Below are the code and all the weights of a small trained network. Each question names an input and a class and asks about switching units off, where a switched-off unit gives its printed mean instead of its output.

import numpy as np


def w(rows, s, z=0):
    codes = np.array(rows[::2]) - 128.0
    scale = np.full(codes.shape[1], s)
    scale[-1] = z or s
    return codes * scale


def norm(h):
    return h / np.sqrt((h * h).mean(-1, keepdims=True) + 1e-5)


def f(y):
    return np.maximum(y, 0)


def log_softmax(a):
    a = a - a.max(-1, keepdims=True)
    return a - np.log(np.exp(a).sum(-1, keepdims=True))


def net(x, mask):
    res = np.array(x, float).reshape(1, 5) / 4 @ E
    u = 0
    for l in range(3):
        y = f(norm(res) @ A[l][:, :-1].T + A[l][:, -1])
        res = res + np.where(mask[u : u + 7], y, B[l][:, -1]) @ B[l][:, :-1]
        u += 7
    return log_softmax(norm(res)[-1] @ U[:, :-1].T + U[:, -1])


A, B = {}, {}
E = w([
[125,255,120,23,233,153,151,228,67,115,126,106],'x0',
[132,142,99,151,135,122,132,126,124,133,162,108],'x1',
[103,150,144,156,132,90,147,156,130,138,113,121],'x2',
[71,21,119,96,147,130,171,227,149,83,147,41],'x3',
[140,126,179,163,99,150,199,155,78,82,240,234],'x4',
],0.0091)
A[0] = w([
[100,92,98,98,94,146,142,190,130,71,153,98,85],'0.n0',
[178,81,134,185,100,102,136,169,100,77,152,197,21],'0.n1',
[130,33,103,74,167,110,233,143,94,104,143,108,39],'0.n2',
[124,142,149,150,104,188,186,156,89,70,170,208,3],'0.n3',
[74,102,212,130,104,155,165,135,119,83,228,140,10],'0.n4',
[36,2,159,107,169,106,186,150,125,99,204,90,49],'0.n5',
[138,166,166,173,124,125,133,87,67,112,100,106,32],'0.n6',
],0.0066,0.0048)
B[0] = w([
[119,129,154,110,166,208,1,90,160,79,139,212,205],'0.n0',
[102,106,113,51,110,80,185,58,150,150,130,121,186],'0.n1',
[126,153,121,169,157,89,75,226,148,139,123,150,203],'0.n2',
[111,164,124,88,122,9,137,146,119,155,158,138,215],'0.n3',
[58,103,74,88,116,105,182,92,138,150,218,123,206],'0.n4',
[118,121,142,180,169,186,83,178,175,178,115,165,254],'0.n5',
[151,99,140,97,137,172,115,145,137,177,128,158,141],'0.n6',
],0.0092,0.006)
A[1] = w([
[200,185,159,71,174,132,170,210,109,43,146,66,16],'1.n0',
[128,154,108,41,167,113,192,181,34,62,181,193,128],'1.n1',
[165,185,195,152,103,120,116,65,2,180,180,220,100],'1.n2',
[167,233,158,121,103,68,85,91,115,153,163,159,59],'1.n3',
[74,42,154,174,24,116,120,54,178,135,195,121,19],'1.n4',
[126,103,66,50,160,75,68,89,164,138,53,13,3],'1.n5',
[53,47,149,124,61,146,175,231,85,12,180,45,79],'1.n6',
],0.0064,0.0029)
B[1] = w([
[155,137,195,169,77,154,105,171,105,160,158,69,190],'1.n0',
[106,140,178,103,86,175,176,21,61,123,158,99,255],'1.n1',
[125,114,50,133,119,125,62,254,200,131,110,226,243],'1.n2',
[88,89,105,144,239,202,79,153,188,109,106,96,220],'1.n3',
[129,102,176,150,139,98,143,132,36,74,85,110,227],'1.n4',
[55,181,77,65,51,55,145,67,157,129,208,138,222],'1.n5',
[205,117,57,133,186,136,59,163,165,211,174,193,169],'1.n6',
],0.0088,0.0069)
A[2] = w([
[161,142,156,124,148,164,141,148,30,72,101,91,2],'2.n0',
[186,91,96,141,187,142,60,185,174,169,100,146,92],'2.n1',
[110,202,214,70,156,199,116,143,11,142,167,81,70],'2.n2',
[139,186,86,157,117,157,124,66,176,99,62,223,86],'2.n3',
[168,82,200,216,66,104,154,104,143,100,155,165,56],'2.n4',
[189,143,164,151,108,163,242,144,97,91,205,199,166],'2.n5',
[142,2,121,198,116,84,141,121,36,78,79,92,31],'2.n6',
],0.0086,0.0028)
B[2] = w([
[164,169,139,166,107,140,156,133,124,132,92,92,149],'2.n0',
[166,117,154,162,181,161,145,126,166,148,132,189,236],'2.n1',
[193,82,140,200,103,148,199,74,93,78,82,111,254],'2.n2',
[119,71,177,119,198,152,140,196,126,135,189,165,196],'2.n3',
[178,202,122,151,92,163,157,83,123,125,89,8,183],'2.n4',
[68,129,95,51,92,44,84,119,184,166,88,100,219],'2.n5',
[178,203,139,136,109,184,182,187,68,69,112,130,184],'2.n6',
],0.013,0.008)
U = w([
[129,107,127,166,213,187,98,198,192,165,133,195,189],'0',
[197,164,135,185,80,163,207,99,54,87,73,90,2],'1',
[28,159,87,31,90,8,133,69,155,196,153,129,215],'2',
],0.015,0.0015)

Each question gives the input, the list of numbers given to net, and the class t.
The units are the neurons (one row each of A and B). Each row of codes is followed by its name. A weight is (code - 128) times the scale printed after its matrix; where a second scale follows, it is the last column's (A, B and U).
mask holds one flag per neuron, layer by layer. A switched-off neuron (its flag False) gives its mean, the last column of its row in B, instead of its output. The means were averaged over made-up inputs and are rounded, as every weight is.
A unit's drop is (log p(t) with every unit on - log p(t) with that unit switched off) / (log p(t) with every unit on - log p(t) with every unit switched off).
The circuit of an input: a set's keep is (log p(t) with only the set's units on - log p(t) with every unit switched off) / (log p(t) with every unit on - log p(t) with every unit switched off). Starting from the 12 units with the biggest drops (on a tie, the unit counted first), units are removed one at a time, each time the one whose removal leaves the highest keep (on an exact tie, the one counted first), for as long as the keep stays at least 0.8.
circuit, biggest first: the units of the circuit, biggest drop first
most important unit: the unit with the biggest drop
top k neurons: the k neurons with the biggest drops, biggest first
top k neurons in layer l: the k neurons of layer l with the biggest drops, biggest first
drop when u is switched off: that unit's drop, to one decimal
input [5,-5,1,3,3], class 1: most important unit => 2.n2
input [8,3,7,7,-1], class 1: top 2 neurons => [2.n2, 1.n2]
input [7,6,3,3,-8], class 2: top 3 neurons in layer 1 => [1.n5, 1.n4, 1.n1]
input [-5,7,3,-7,8], class 2: top 2 neurons in layer 1 => [1.n4, 1.n6]
input [-5,1,5,4,-6], class 2: top 2 neurons in layer 2 => [2.n2, 2.n4]
input [-8,-2,-8,0,8], class 1: top 2 neurons => [1.n4, 2.n4]
input [-7,4,-8,1,8], class 2: top 3 neurons => [2.n5, 0.n4, 2.n2]
input [3,-7,-7,-2,-2], class 1: top 2 neurons => [0.n5, 0.n0]
input [1,1,-7,-1,2], class 2: top 2 neurons => [1.n1, 0.n5]
input [-1,1,6,7,-8], class 2: top 3 neurons in layer 2 => [2.n3, 2.n2, 2.n6]
input [8,5,-2,-6,-1], class 1: top 2 neurons => [2.n2, 1.n1]
input [-5,6,-3,4,4], class 1: top 4 neurons => [1.n4, 1.n2, 2.n4, 2.n6]
input [-6,-2,-8,1,5], class 1: top 2 neurons => [1.n4, 2.n6]
input [5,2,-6,-2,8], class 2: circuit, biggest first => [2.n5]
input [-6,-7,8,0,5], class 1: top 2 neurons => [1.n4, 2.n6]
input [-7,5,6,3,4], class 1: drop when 1.n4 is switched off => 0.2
input [7,3,-6,2,3], class 1: drop when 2.n2 is switched off => 0.2
input [-4,2,0,-1,8], class 2: drop when 1.n1 is switched off => 0.0
